Here is a tiny trained network, its code and every weight. The questions are about switching its units off for an input and a target symbol, where a switched-off unit gives its printed mean instead of its output.

import numpy as np


def w(rows, s, z=0):
    codes = np.array(rows[::2]) - 128.0
    scale = np.full(codes.shape[1], s)
    scale[-1] = z or s
    return codes * scale


def norm(h):
    return h / np.sqrt((h * h).mean(-1, keepdims=True) + 1e-5)


def f(y):
    return np.maximum(y, 0)


def softmax(a):
    e = np.exp(a - a.max(-1, keepdims=True))
    return e / e.sum(-1, keepdims=True)


def log_softmax(a):
    a = a - a.max(-1, keepdims=True)
    return a - np.log(np.exp(a).sum(-1, keepdims=True))


def net(x, mask):
    ids = ['ΓΛΞΣΦΩαβδεζημτψ'.index(c) for c in x.split()]
    T = len(ids)
    res = E[ids] + P[:T]
    r = norm(res)
    for j in range(2):
        rows = slice(3 * j, 3 * j + 3)
        q, k, v = (r @ M[0][rows].T for M in (Q, K, V))
        z = softmax(np.where(np.tri(T) > 0, q @ k.T / 3**0.5, -1e9)) @ v
        o = O[0][rows]
        res = res + np.where(mask[j], z, o[:, -1]) @ o[:, :-1]
    y = f(norm(res) @ A[0][:, :-1].T + A[0][:, -1])
    res = res + np.where(mask[2:18], y, B[0][:, -1]) @ B[0][:, :-1]
    return log_softmax(norm(res)[-1] @ U[:, :-1].T + U[:, -1])


Q, K, V, O, A, B = {}, {}, {}, {}, {}, {}
E = w([
[68,106,117,230,162,76,101,68,88],'Γ',
[136,138,182,74,108,147,16,85,178],'Λ',
[105,165,212,44,190,136,105,122,108],'Ξ',
[254,84,87,148,108,119,67,223,81],'Σ',
[118,119,212,210,154,60,117,217,47],'Φ',
[111,166,243,189,118,98,123,130,113],'Ω',
[79,72,202,122,137,119,89,130,108],'α',
[97,123,64,108,224,206,32,184,101],'β',
[97,164,155,222,193,64,137,126,146],'δ',
[188,62,180,48,177,48,108,66,107],'ε',
[183,245,17,110,152,77,171,30,142],'ζ',
[120,122,184,147,173,99,84,151,197],'η',
[82,178,186,119,88,85,151,173,117],'μ',
[164,10,89,123,167,206,229,139,172],'τ',
[125,145,196,249,21,191,137,75,165],'ψ',
],0.011)
P = w([
[111,181,253,188,51,164,97,98,108],'0',
[100,170,228,184,44,126,94,124,119],'1',
[101,160,222,164,61,115,100,146,130],'2',
[96,153,208,150,68,100,107,160,141],'3',
[100,147,202,143,90,100,114,158,134],'4',
[106,145,192,134,114,101,109,163,133],'5',
[114,135,179,129,118,98,109,170,140],'6',
[113,126,168,124,129,86,108,168,146],'7',
[107,129,152,113,130,73,110,176,147],'8',
[103,125,141,113,142,69,116,166,141],'9',
[108,117,128,105,154,62,121,162,145],'10',
[104,118,118,94,165,50,122,159,139],'11',
[106,116,104,94,186,41,122,156,146],'12',
[83,130,134,95,169,57,134,144,148],'13',
],0.006)
Q[0] = w([
[137,138,5,151,91,182,148,97,93],'h1',
[149,121,139,113,133,113,131,130,111],'h1',
[159,120,82,141,93,163,180,76,136],'h1',
[171,153,77,122,116,146,135,126,104],'h2',
[113,133,177,138,159,22,77,130,114],'h2',
[92,168,134,114,138,45,63,136,127],'h2',
],0.013)
K[0] = w([
[94,197,184,181,68,171,128,118,115],'h1',
[156,109,147,112,136,116,119,126,146],'h1',
[100,169,230,160,71,150,147,94,167],'h1',
[121,86,175,126,110,130,106,166,130],'h2',
[191,138,11,61,159,100,140,123,142],'h2',
[153,125,74,107,160,106,133,112,110],'h2',
],0.012)
V[0] = w([
[119,88,141,99,142,150,173,101,138],'h1',
[127,120,163,97,166,146,139,66,126],'h1',
[171,100,154,155,74,90,185,94,136],'h1',
[83,226,127,198,130,147,154,155,167],'h2',
[186,152,108,102,142,3,68,149,94],'h2',
[90,185,211,113,130,72,172,36,129],'h2',
],0.0062)
O[0] = w([
[18,95,86,97,166,58,147,119,138,78],'h1',
[129,132,109,119,179,74,110,76,101,82],'h1',
[220,73,85,103,100,103,254,78,159,143],'h1',
[44,180,107,153,127,89,85,175,138,77],'h2',
[162,147,180,163,122,161,139,40,98,255],'h2',
[84,139,156,72,134,26,97,121,109,72],'h2',
],0.0061,0.0079)
A[0] = w([
[135,127,56,132,119,117,142,88,146,149],'n1',
[65,143,128,163,68,128,202,148,83,153],'n2',
[200,141,112,147,128,121,149,81,79,188],'n3',
[112,133,130,23,94,183,26,161,179,139],'n4',
[94,103,155,123,150,153,136,49,173,222],'n5',
[151,85,118,79,119,118,187,79,181,133],'n6',
[229,86,134,92,61,223,52,176,112,139],'n7',
[125,117,117,210,178,115,110,129,58,138],'n8',
[56,232,165,152,51,191,62,140,104,151],'n9',
[112,201,75,140,133,83,145,151,47,122],'n10',
[74,222,149,2,84,101,127,71,173,87],'n11',
[185,91,172,86,135,41,178,62,106,4],'n12',
[54,125,146,128,167,45,50,110,104,105],'n13',
[71,44,152,153,148,158,214,162,76,227],'n14',
[65,127,187,56,119,147,155,159,118,135],'n15',
[170,160,133,92,191,99,91,161,157,148],'n16',
],0.0064,0.0024)
B[0] = w([
[145,120,88,173,23,150,138,193,141,133],'n1',
[95,36,127,89,217,103,133,141,168,140],'n2',
[193,127,225,75,78,110,143,124,175,199],'n3',
[92,99,73,115,169,92,154,143,139,146],'n4',
[142,97,128,123,85,97,118,220,131,171],'n5',
[63,151,94,29,120,57,139,163,192,155],'n6',
[147,118,142,205,166,178,248,65,172,254],'n7',
[127,82,102,12,143,177,150,121,143,151],'n8',
[100,94,50,99,204,96,140,70,97,175],'n9',
[174,145,118,90,168,173,238,121,140,135],'n10',
[109,150,117,120,120,205,125,136,166,157],'n11',
[53,89,160,72,205,104,29,108,114,168],'n12',
[231,149,84,171,56,193,143,145,108,170],'n13',
[156,131,2,74,128,111,128,194,219,162],'n14',
[169,83,138,214,36,222,165,109,105,149],'n15',
[146,109,128,159,139,140,131,149,149,149],'n16',
],0.0061,0.0096)
U = w([
[146,113,70,141,140,84,131,72,88,33],'Γ',
[125,142,89,113,129,150,65,60,178,2],'Λ',
[122,180,156,76,132,177,99,140,96,84],'Ξ',
[185,119,174,165,124,164,172,105,154,203],'Σ',
[151,127,151,123,162,81,147,196,69,13],'Φ',
[106,164,194,165,127,84,131,101,85,51],'Ω',
[118,83,137,130,50,140,86,144,78,41],'α',
[93,119,114,142,244,168,101,129,117,141],'β',
[133,194,118,169,204,58,152,121,134,73],'δ',
[153,110,196,49,156,78,82,101,138,133],'ε',
[167,226,111,83,77,91,134,95,167,7],'ζ',
[140,168,142,188,115,88,42,155,177,87],'η',
[64,172,138,109,102,127,195,143,104,165],'μ',
[118,115,88,81,138,106,153,197,192,162],'τ',
[69,86,143,177,133,83,146,90,167,213],'ψ',
],0.011,0.0019)

Each question gives the input, a string of symbols that net reads in full, and the target symbol t.
The units are the heads (3 rows each of Q, K, V and O) and the neurons (one row each of A and B). Each row of codes is followed by its name. A weight is (code - 128) times the scale printed after its matrix; where a second scale follows, it is the last column's (O, A, B and U).
mask holds one flag per unit, heads first, then neurons. A switched-off unit (its flag False) gives its mean, the last column of its rows in O or B, instead of its output. The means were averaged over made-up inputs and are rounded, as every weight is.
A unit's drop is (log p(t) with every unit on - log p(t) with that unit switched off) / (log p(t) with every unit on - log p(t) with every unit switched off).
The circuit of an input: a set's keep is (log p(t) with only the set's units on - log p(t) with every unit switched off) / (log p(t) with every unit on - log p(t) with every unit switched off). Starting from the 12 units with the biggest drops (on a tie, the unit counted first), units are removed one at a time, each time the one whose removal leaves the highest keep (on an exact tie, the one counted first), for as long as the keep stays at least 0.8.
circuit, biggest first: the units of the circuit, biggest drop first
top k neurons: the k neurons with the biggest drops, biggest first
heads that matter: for each layer, one digit per head in row order, 1 if its drop is at least 0.15 and else 0, layers parted by /
drop when u is switched off: that unit's drop, to one decimal
input ψ η η β Ξ Γ, target β: circuit, biggest first -> h1, n9
input Σ τ α Σ Λ ε Λ Λ, target ε: circuit, biggest first -> h1, h2, n12
input η α ε Σ η Γ Σ β η η Λ, target β: circuit, biggest first -> h1, n9, n4
input ε μ Σ η ζ τ η τ Σ η, target η: circuit, biggest first -> n7, h2, n13
input τ α Σ η δ ε Σ α τ Γ, target τ: circuit, biggest first -> h2, n14, n7
input β α Σ ε Σ τ Σ ε η α μ, target ε: circuit, biggest first -> n12, h1, n7
input Σ Λ α η ζ β η, target η: top 2 neurons -> n13, n7
input ζ τ η ψ Σ Σ Σ τ Λ, target Λ: circuit, biggest first -> h2, n9, n13, n3
input η τ Γ α Γ η, target τ: circuit, biggest first -> h2
input Σ Σ Γ μ Ω ε Γ δ η Λ η Λ Φ, target ε: heads that matter -> 01
input η η Λ μ, target μ: heads that matter -> 01
input ε ζ Σ δ η α, target α: circuit, biggest first -> h2, n7, n13, n15
input η μ Σ η Σ α β Φ Φ, target β: circuit, biggest first -> h1, n9, n8
input η μ ζ Ω η δ δ Σ δ η Λ Σ η δ, target δ: top 2 neurons -> n7, n3
input Λ α τ μ Ξ Ω β α τ τ η, target τ: circuit, biggest first -> h1, h2
input ψ Ω Λ β, target β: circuit, biggest first -> n9, h1
input ψ Λ ε η, target ε: heads that matter -> 00
input α Σ α β, target β: heads that matter -> 10
input ζ Σ ζ τ η Σ ψ, target ψ: top neuron -> n9
input Σ μ Σ Σ Σ α η Σ Σ Σ ψ Σ ψ, target ψ: top neuron -> n2
input η Ω μ η ε Σ Φ τ α ζ Λ Φ Σ Ξ, target Ξ: top 2 neurons -> n7, n11
input η μ ψ Σ Σ ε δ, target ε: top 2 neurons -> n7, n12
input Σ τ η δ, target τ: top 2 neurons -> n7, n14
input Σ Σ β η α, target β: top 2 neurons -> n9, n3
input ζ α α α α ψ Σ δ Φ, target Φ: drop when n10 is switched off -> 0.1
